[[ 2.54  1.69 -3.81 -0.50 -0.19  2.01]
 [ 0.41 -2.17 -0.70  0.67  3.77  3.68]
 [ 1.31  0.68 -2.83 -1.78 -3.40 -1.34]
 [-2.56 -1.96 -2.10 -4.60 -3.90 -2.69]
 [ 5.22  5.17  2.06  5.05  1.92  2.43]
 [-4.20 -4.28  3.56 -1.33 -0.13 -2.69]
 [ 4.07  2.30  1.74  3.47  1.03  3.11]
 [ 2.68 -1.40  2.06  1.96  1.56  3.77]
 [ 3.59 -0.55 -1.26  1.83 -0.31  4.40]
 [-3.63 -3.66  5.01  0.51 -0.38 -2.06]
 [ 4.04  2.66  1.65  3.93  1.03  2.64]] 0.41

[[-3.47 -5.14  1.41  3.34 -0.13  0.00  0.65  0.14 -3.47  3.47  0.40  0.19
  -1.21  2.11 -2.03]
 [ 0.54 -0.28  0.13 -0.88  1.65 -0.61 -1.02  1.45 -0.70 -0.10 -0.78 -0.55
   1.09  0.19  0.23]
 [-1.41 -3.26  2.19  3.25  2.35 -0.30  0.19  2.39 -2.26  4.09 -0.01 -0.23
   0.75  3.00 -0.77]
 [-0.92 -2.22  1.38  2.08  1.61 -0.40 -0.05  1.62 -1.55  2.71 -0.20 -0.35
   0.48  1.96 -0.52]
 [ 0.69 -0.42  1.18  1.07  2.44 -0.69 -0.50  2.30 -0.39  1.93 -0.54 -0.61
   1.51  1.62  0.55]
 [-0.22 -2.07  1.19  0.84  2.83 -1.19 -1.09  2.65 -1.95  2.09 -0.99 -0.91
   1.41  1.74 -0.20]
 [ 1.92  4.08 -1.55 -2.33 -1.90  0.60  0.35 -1.91  3.06 -3.28  0.41  0.47
  -0.32 -2.31  1.13]
 [ 2.11  4.08 -1.47 -1.90 -1.52  0.10  0.09 -1.57  3.20 -2.65  0.00 -0.13
  -0.26 -1.97  1.21]
 [ 0.70  0.85 -0.09 -0.41  0.29 -0.21 -0.18  0.23  0.51 -0.38 -0.17 -0.15
   0.48 -0.18  0.46]
 [-1.84 -0.55 -0.42  2.12 -3.44  0.83  1.90 -3.04  0.66  0.75  1.31  0.70
  -2.91 -0.24 -1.14]] 0.54

[[-1.92 -1.98 -0.05  3.95 -6.06  1.60 -2.70  4.49  4.04  3.50  6.65]
 [-3.49  4.12  6.67  6.88  3.94 -3.25 -4.34 -0.43  5.60  3.27  5.64]
 [-6.36 -3.69 -1.97 -1.37 -5.10  2.17  5.59  4.48  1.71 -2.46  1.43]
 [-6.65 -4.16 -1.81 -3.29 -3.77 -2.85  4.83 -6.01 -6.57 -4.23  5.90]
 [ 3.67  4.16 -6.52  3.42 -0.69 -3.49  3.52 -6.34  0.45  5.82  1.81]
 [ 1.58 -4.21 -4.87  4.86 -4.00 -2.46 -0.47 -1.86 -6.45 -5.86 -1.42]
 [ 5.70 -0.38  0.28 -6.28  5.51  1.12 -2.76  5.27  4.22 -4.81 -6.48]] -3.49

[[ 3.98 -0.66 -1.68  0.23 -0.78  0.35  0.27  0.17  2.71 -0.36  2.16]
 [-4.74  2.86  1.91  2.19  3.07  1.49 -0.32  0.87 -4.88 -1.60 -4.16]
 [-1.86 -0.96  1.24  4.18  1.83  2.68  4.70  4.24 -4.42 -3.40 -4.00]
 [ 3.22 -0.34 -1.58  0.30 -1.51  1.43  0.26  1.35  1.70 -1.30  1.81]
 [-1.01  5.28 -2.64 -0.93  1.87  1.61 -2.07 -1.41  0.08 -0.31 -1.65]] -4.74

[[-2.30 -2.90  0.30 -3.47 -0.08 -3.70  1.07  1.68 -0.75  0.76]
 [-0.10 -1.57  0.44  2.33 -1.28 -0.21  0.45 -1.45 -0.70 -1.01]
 [-1.64  0.65  0.36 -0.76 -1.36  0.73  1.93 -1.26 -1.23  0.66]
 [-0.38 -0.52  1.52  2.00  0.03  0.52  1.97 -2.14 -1.29 -0.66]
 [ 0.34 -1.24 -0.69 -4.94  0.18 -3.56 -0.47 -0.04  0.74  0.40]
 [ 5.14  2.67  0.61  2.46  0.13  2.87 -0.92 -0.50 -0.80 -0.18]
 [-0.19  1.22 -1.37 -0.51  0.36  1.42  0.55 -1.82 -0.72  0.06]
 [ 2.80  0.45  0.52 -0.38 -2.46 -2.37 -0.05 -0.28 -0.19 -0.73]
 [ 0.82 -1.56 -1.35 -2.09  2.01 -0.40 -2.54  1.15  1.13 -0.79]
 [ 0.11 -1.82  0.43 -4.11  1.78  0.75  0.78 -1.21  0.81  1.05]
 [ 0.48 -4.14  0.47 -3.48 -1.06  0.25 -0.38 -0.48  0.11  1.36]
 [ 0.29  0.26 -0.30  1.72  0.99  0.12 -0.44  1.16  0.51  0.18]] -0.10

[[ 1.22 -5.21  1.36 -1.30  3.62 -1.08 -3.17 -0.29  1.21]
 [-1.07  2.15 -1.46 -1.14  0.78  0.07  3.32 -2.53  0.26]
 [ 2.08 -2.14  1.52 -2.64  1.64 -1.40 -1.30  0.55  0.37]
 [ 1.57  2.16 -3.08  0.44 -0.27  0.98  0.99  1.46 -2.41]
 [ 1.20 -0.94 -1.71 -3.02  1.30  0.63 -0.51  0.47  1.67]
 [ 0.62  2.29  0.49  0.72 -2.76  0.60  2.74  0.86 -2.18]
 [ 2.39 -2.47 -2.75  1.26 -0.06  1.53  0.72  2.41  0.88]
 [-0.72 -0.57  1.01 -0.27  0.00 -2.10  0.74 -3.50 -0.26]
 [-0.23  3.11 -2.22  0.08  0.61 -0.88  2.18 -1.23 -0.60]] -1.07
---
[[0.1, 0.5, 0.1, -0.2, 0.4, 0.7, 0.1],
 [-0.7, -1.8, 1.2, 2.2, 0.2, 1.2, 2.4],
 [-0.6, -1.6, 1.1, 2.1, 0.2, 1.0, 2.3]] → 2.4

[[-0.14, 0.09, 0.02, -0.04, 0.07],
 [0.15, -0.19, -0.10, 0.02, -0.09],
 [0.17, -0.19, -0.03, 0.02, -0.08]] → -0.09

[[1.0, 0.2, 0.0, 1.0, -1.7],
 [0.2, 0.7, 0.0, 1.9, -0.5],
 [0.1, 0.3, -0.4, 1.8, -0.1]] → -0.5

[[3.6, -1.4, 3.5, -12.6],
 [-5.5, -6.3, -12.6, -15.9],
 [-3.0, -3.2, 11.9, -14.0]] → -15.9

[[1.39, 4.77, 16.79, -8.31, -1.93, -9.04, 11.32],
 [0.08, -9.80, -2.30, 13.95, 5.54, 22.72, 0.58],
 [1.86, -14.92, 4.31, -5.68, 15.65, -7.49, -5.71]] → 0.58

[[18.747, -4.243, -23.066, 15.531, -21.516, -3.279],
 [17.892, -13.336, 0.904, 24.257, 15.311, -4.176],
 [15.581, 11.927, 2.860, -0.942, -4.925, 11.733]] → -4.176
---
[-1.00, -0.03, -2.63, 0.76, 4.93, 2.84, -5.43] → -1.00
[-2.82, -0.16, 6.38, -0.06, 4.86, 1.31] → -0.06
[[-2.96, 1.72, 4.68, -0.64, -2.84, 3.53], [2.43, -5.94, 1.76, -6.41, -5.05, 4.93]] → -5.05
[-3.05, 1.77, -1.46, -5.28, -3.21] → -3.05
[[-0.27, -3.61, 1.31, -0.95, -0.89, -2.01], [4.45, -0.20, -2.56, 3.52, -1.76, 2.74], [-1.67, 0.20, -1.54, -5.65, 5.64, -3.17]] → -3.17
[0.12, 5.64, -4.51, 0.81, 1.01, -0.23] → 0.12
---
[[-0.85  0.83 -3.27 -1.52 -5.15 -6.09]
 [ 6.17  4.23  2.48 -6.80 -3.71  3.47]
 [-0.86 -1.96  1.08  1.70 -1.05  1.68]] ==> -5.15

[ 1.20 -6.17  0.19 -0.79 -6.92] ==> -6.92

[-2.22 -0.43 -0.90  4.70 -4.80  6.95 -0.25] ==> -4.80

[ 1.85  0.38 -5.30  2.27 -1.83] ==> -1.83

[[ 4.65 -4.63 -0.14 -1.91]
 [-3.45 -4.77 -3.64  2.17]
 [-3.28  5.71 -5.26  4.28]] ==> -3.45

[-4.69 -1.36 -5.42 -3.97 -5.16 -2.35] ==> -5.16

[-1.28  2.10  1.09  1.74  6.14  6.55] ==> 6.14

[-5.31 -3.71 -4.65  2.05  5.81 -2.40  1.74] ==> 5.81

[-0.23 -3.62  2.81  5.19  0.47 -1.67 -1.78] ==> 0.47

[ 4.93  2.12 -3.73 -5.44  5.18] ==> 5.18
